Each row has a name. Each piece below is followed by the name of the row it came from, unless a question asks for something else. Each question is about the rows just above it. Places in a row count from 1.

q_127: [161 155  95 158 161]
q_850: [139 155  96 158 161]
q_788: [139 155  96  93  93]
q_881: [155 139 154 103 102]
Where do [139 155  96 158 161] appear? -> q_850
Go on from [139 154 103] to the end of its row. -> [102]
[139 155  96  93  93] -> q_788

q_13: [152 109 126 137 154 126  87 103]
q_293: [119 105 115 106 148 122  74 127]
q_259: [ 96  58 126 104 107 155 158 147]
q_251: [147 112 115 107 105 105 172  64]
q_233: [152 109 126 105 107 105 172  64]
Which row holds [172 105 105 107 115] read backwards? -> q_251
After [126 105 107], its row goes on with -> [105 172  64]
Where does [126 105 107 105 172] start? Give its row and place. -> q_233, 3
The rest of the row after [115 107]: -> [105 105 172  64]
Where does [107 105 105 172  64] start? Give its row and place. -> q_251, 4

q_389: [120 116  97 119 149 115 132 137 110 112 153 112 108 159 107 105  76 132]
q_913: [159 106 113 132 101  99 156 105 146 106 128 164 154 139 156 147 113 148]
q_801: [120 116  96 119 149  99 118 105 146 112 153 112 108 159 107 105 110 132]
q_274: [130 141 105 133 100  99 117 105 146 134 128 126 148 156 129 176 113 148]
q_902: [116 120 119 170 122 138 121 108 126 108 141 164 139 154 156 147 153 161]
q_177: [130 141 113 133 101  99 156 105 146 134 128 126 148 156 129 176 113 148]
[120 116  96 119 149  99 118 105 146 112 153 112 108 159 107 105 110 132] -> q_801
Which row holds this, read backwards? [147 156 154 139 164] -> q_902
[149 119  97] is which row, read backwards? -> q_389
Go on from [113 132 101] to the end of its row. -> [ 99 156 105 146 106 128 164 154 139 156 147 113 148]
The rest of the row after [ 99 117 105 146]: -> [134 128 126 148 156 129 176 113 148]
The rest of the row after [113 133 101  99]: -> [156 105 146 134 128 126 148 156 129 176 113 148]

q_96: [138 108 107 121 137 129 134 126 124 130 147 130 125 119 151 125 139 139
 134 124 140 118 120 143 142 143 133 120 129 128 115 105 115]
q_546: [146 118 120 161 130 128 165 102 144 101 115 106  94 123 111 127 105  91
 138 142 113 134 147 112 118 105 118 130 141 131 100  88  91]
q_658: [152 113 147 151 146 111 178  92 155  91  92 125 102 146  95 129  91  68
 129 133 116 143 148  93  98  94 103 146 129 135 128  96 105]
q_897: [123 126 107 121 137 129 134 126 124 130 147 130 125 129 151 125 139 139
 134 124 140 118 120 143 142 143 133 121 128 129 124 127 121]
q_136: [103 146 129 120 137 129 172 115 153 105 107 111  89 125 100 125  98  95
 133 130 119 134 141 101 116 108 108 133 122 138 107  93  89]
q_383: [152 128 132 162 127 145 156 109 129 108 113  93  90 116 112 128 110  89
 124 148 110 134 152 114 122 108 115 124 166 128  95  96 100]
q_897 without one entry, shuffled: [134 129 140 127 137 107 126 142 129 130 134 124 147 126 121 118 139 124
 151 133 120 130 125 143 125 121 123 143 129 124 139 121]. Gone: -> [128]
[138 107] begins in row and place -> q_136, 30
After [130 119], its row goes on with -> [134 141 101 116 108 108 133 122 138 107  93  89]
Which row holds [128 135 129 146 103] read backwards? -> q_658

q_378: [ 95 126 147 143 136 136  99]
q_771: [110 125 147 142 135 137  99]
q_550: [124 147 147 142 127 133 104]
Go on from [147 143 136 136] to the end of its row. -> [99]
The rest of the row after [126 147 143 136]: -> [136  99]
[147 126] is which row, read backwards? -> q_378

q_76: [132 132 163 143 121 149 132 119 111 143 123 113 153 116 111 127 106 112
 144 130 128 129 116 110 142 134 126 138 144 120]
q_412: [121 127 103  92 121 134 127 156 124 148 109 125 133 140 107 129 120 135
 143 121 134 129 119 115 155 130 115 130 137 111]
q_338: [134 115 126 115 115 128 113 126  99 125 144 134 148 117  77 139 118 110
 144 135 137 152 107 129 148 107 133 133 149 104]
q_879: [134 138 110 123 112 133 118 134 122 119 153 116 121 128 107 133 116 128
 143 146 143 120  89 109 158 125 131 147 150 117]
q_538: [134 143 120 103 118 131  97 134 108 156 111 131 121 128 110 138 144 124
 158 126 145 124 104 116 159 100 135 146 137 124]
q_409: [138 136 124  79 116 156 115 134 102 123 138 126 125 111  98 124 103 134
 152 132 163 153 127 131 145 131 140 165 150 116]
q_664: [148 142 121 138 157 143 120  98 129 139 110 126 120 127  99 124 122 143
 155 122 136 129 135 107 166 121 112 158 138 100]
q_861: [152 148 125 103 108 124 123 123 107 156 126 124 136 138 128 110 130 125
 158 125 156 141 123 148 144 121 138 157 134  96]
q_427: [144 124 109  99 141 127 110 140 112 136 147 112 118 138 110 158 120 136
 148 137 140 131 116 120 128 121 133 146 138 116]
q_238: [143 135 134  83 117 130 119 137 130 153 118 128 135 135 103 129 126 117
 157 123 133 135 125 108 134 142 126 135 137 106]
q_785: [157 141 145 124 112 138 110 127 112 124 123 112 132 118 115 120 121 115
 163 155 121 130 134 119 154 137 123 135 123 101]
q_49: [157 122 133  92 114 150 119 127 129 132 115 115 121 144 110 132 119 127
 135 147 146 133 131 117 152 119 126 122 137 118]
After [122 143], its row goes on with -> [155 122 136 129 135 107 166 121 112 158 138 100]
After [108 156], its row goes on with -> [111 131 121 128 110 138 144 124 158 126 145 124 104 116 159 100 135 146
 137 124]
q_76 without one entry, shuffled: [106 121 112 132 138 163 126 129 143 128 132 127 123 132 116 111 134 153
 130 143 119 120 116 144 110 144 113 149 111]. Gone: -> [142]
Which entry of q_664 is missing from [120 121 110 135 122 126 112 124 129 138 143 127 143 157 138 158 155 100
 120 166 129 142 122  98 136 148 107 139 121]? -> [99]
Row and place where [148 144 121 138 157] starts: -> q_861, 24
After [126 115 115 128 113], its row goes on with -> [126  99 125 144 134 148 117  77 139 118 110 144 135 137 152 107 129 148
 107 133 133 149 104]
Where do [143 135 134  83 117 130 119 137 130 153 118 128 135 135 103 129 126 117
 157 123 133 135 125 108 134 142 126 135 137 106] appear? -> q_238

